Below are the code and all the weights of a small trained network. Each question names an input and a class and asks about switching units off, where a switched-off unit gives its printed mean instead of its output.

import numpy as np


def w(rows, s, z=0):
    codes = np.array(rows[::2]) - 128.0
    scale = np.full(codes.shape[1], s)
    scale[-1] = z or s
    return codes * scale


def f(y):
    return np.maximum(y, 0)


def log_softmax(a):
    a = a - a.max(-1, keepdims=True)
    return a - np.log(np.exp(a).sum(-1, keepdims=True))


def net(x, mask):
    res = np.array(x, float).reshape(1, 7) / 4 @ E
    y = f(res @ A[0][:, :-1].T + A[0][:, -1])
    res = res + np.where(mask, y, B[0][:, -1]) @ B[0][:, :-1]
    return log_softmax(res[-1] @ U[:, :-1].T + U[:, -1])


A, B = {}, {}
E = w([
[89,181,60,96,111,203,61,124],'x0',
[136,133,147,114,138,140,128,135],'x1',
[104,91,152,46,3,114,141,187],'x2',
[122,133,124,134,125,123,132,127],'x3',
[125,132,130,128,130,129,131,129],'x4',
[209,179,62,139,120,79,116,206],'x5',
[123,71,118,215,127,225,152,201],'x6',
],0.011)
A[0] = w([
[126,202,122,104,206,82,137,57,79],'neuron 0',
[194,80,204,199,160,38,229,111,76],'neuron 1',
[122,48,89,226,168,254,189,233,8],'neuron 2',
[185,160,110,235,247,164,113,50,24],'neuron 3',
[69,203,80,117,165,191,30,134,83],'neuron 4',
[34,96,193,154,159,177,145,57,45],'neuron 5',
[234,209,72,168,132,93,141,223,104],'neuron 6',
],0.0068,0.0018)
B[0] = w([
[101,177,134,68,133,84,157,157,195],'neuron 0',
[217,184,89,177,82,222,122,100,214],'neuron 1',
[153,147,78,47,198,50,176,64,250],'neuron 2',
[85,51,127,76,40,130,182,224,239],'neuron 3',
[171,202,120,180,110,195,167,120,204],'neuron 4',
[84,79,196,167,165,129,45,115,190],'neuron 5',
[35,82,237,159,155,126,2,92,224],'neuron 6',
],0.0095,0.011)
U = w([
[71,86,170,183,185,124,17,93,69],'0',
[155,166,70,23,195,27,173,46,255],'1',
[93,73,121,78,28,136,191,253,93],'2',
[205,200,90,190,85,238,130,82,79],'3',
],0.012,0.00089)

Each question gives the input, the list of numbers given to net, and the class t.
The units are the neurons (one row each of A and B). Each row of codes is followed by its name. A weight is (code - 128) times the scale printed after its matrix; where a second scale follows, it is the last column's (A, B and U).
mask holds one flag per neuron, in row order. A switched-off neuron (its flag False) gives its mean, the last column of its row in B, instead of its output. The means were averaged over made-up inputs and are rounded, as every weight is.
A unit's drop is (log p(t) with every unit on - log p(t) with that unit switched off) / (log p(t) with every unit on - log p(t) with every unit switched off).
The circuit of an input: a set's keep is (log p(t) with only the set's units on - log p(t) with every unit switched off) / (log p(t) with every unit on - log p(t) with every unit switched off). Starting from all 7 units, units are removed one at a time, each time the one whose removal leaves the highest keep (on an exact tie, the one counted first), for as long as the keep stays at least 0.8.
circuit, biggest first: the units of the circuit, biggest drop first
most important unit: the unit with the biggest drop
k most important neurons: the k neurons with the biggest drops, biggest first
drop when u is switched off: that unit's drop, to one decimal
input [-7,-8,8,-6,8,8,6], class 0: 2 most important neurons : [neuron 6; neuron 3]
input [6,-6,-5,5,-7,2,-4], class 3: circuit, biggest first : [neuron 4]
input [-8,-5,-6,-3,3,-8,-5], class 0: 2 most important neurons : [neuron 5; neuron 4]
input [4,0,3,6,-4,-4,5], class 1: circuit, biggest first : [neuron 2; neuron 3]
input [-8,1,-6,7,-2,0,-6], class 3: 2 most important neurons : [neuron 1; neuron 2]
input [6,-1,4,4,6,2,-5], class 3: 3 most important neurons : [neuron 2; neuron 3; neuron 4]
input [-7,-5,-4,-3,8,6,-1], class 3: 2 most important neurons : [neuron 1; neuron 5]
input [-6,0,5,1,0,-2,4], class 3: circuit, biggest first : [neuron 3; neuron 1]
input [-5,6,1,3,-4,3,0], class 3: 3 most important neurons : [neuron 1; neuron 3; neuron 5]
input [7,-8,-6,8,3,0,8], class 1: 2 most important neurons : [neuron 2; neuron 1]
input [-5,4,6,2,-4,-8,7], class 0: 2 most important neurons : [neuron 5; neuron 3]
input [2,5,-1,-3,2,-8,-7], class 0: 2 most important neurons : [neuron 5; neuron 2]
input [2,8,-2,6,-6,-1,-1], class 2: 2 most important neurons : [neuron 2; neuron 1]
input [-5,1,-3,-2,-5,3,-3], class 3: 3 most important neurons : [neuron 1; neuron 2; neuron 5]
input [-3,-3,4,3,1,-7,5], class 0: circuit, biggest first : [neuron 5]
input [5,1,-2,-1,7,-6,8], class 1: 2 most important neurons : [neuron 2; neuron 6]
input [-7,3,-1,1,-8,-7,-4], class 0: 3 most important neurons : [neuron 5; neuron 4; neuron 2]
input [3,0,-4,4,1,7,-6], class 0: drop when neuron 6 is switched off : 1.1
input [8,-3,4,-5,4,6,-4], class 3: drop when neuron 4 is switched off : 1.0
input [-4,1,8,4,6,-8,-2], class 0: most important unit : neuron 3
input [-8,4,5,7,-2,4,4], class 3: drop when neuron 3 is switched off : 0.2
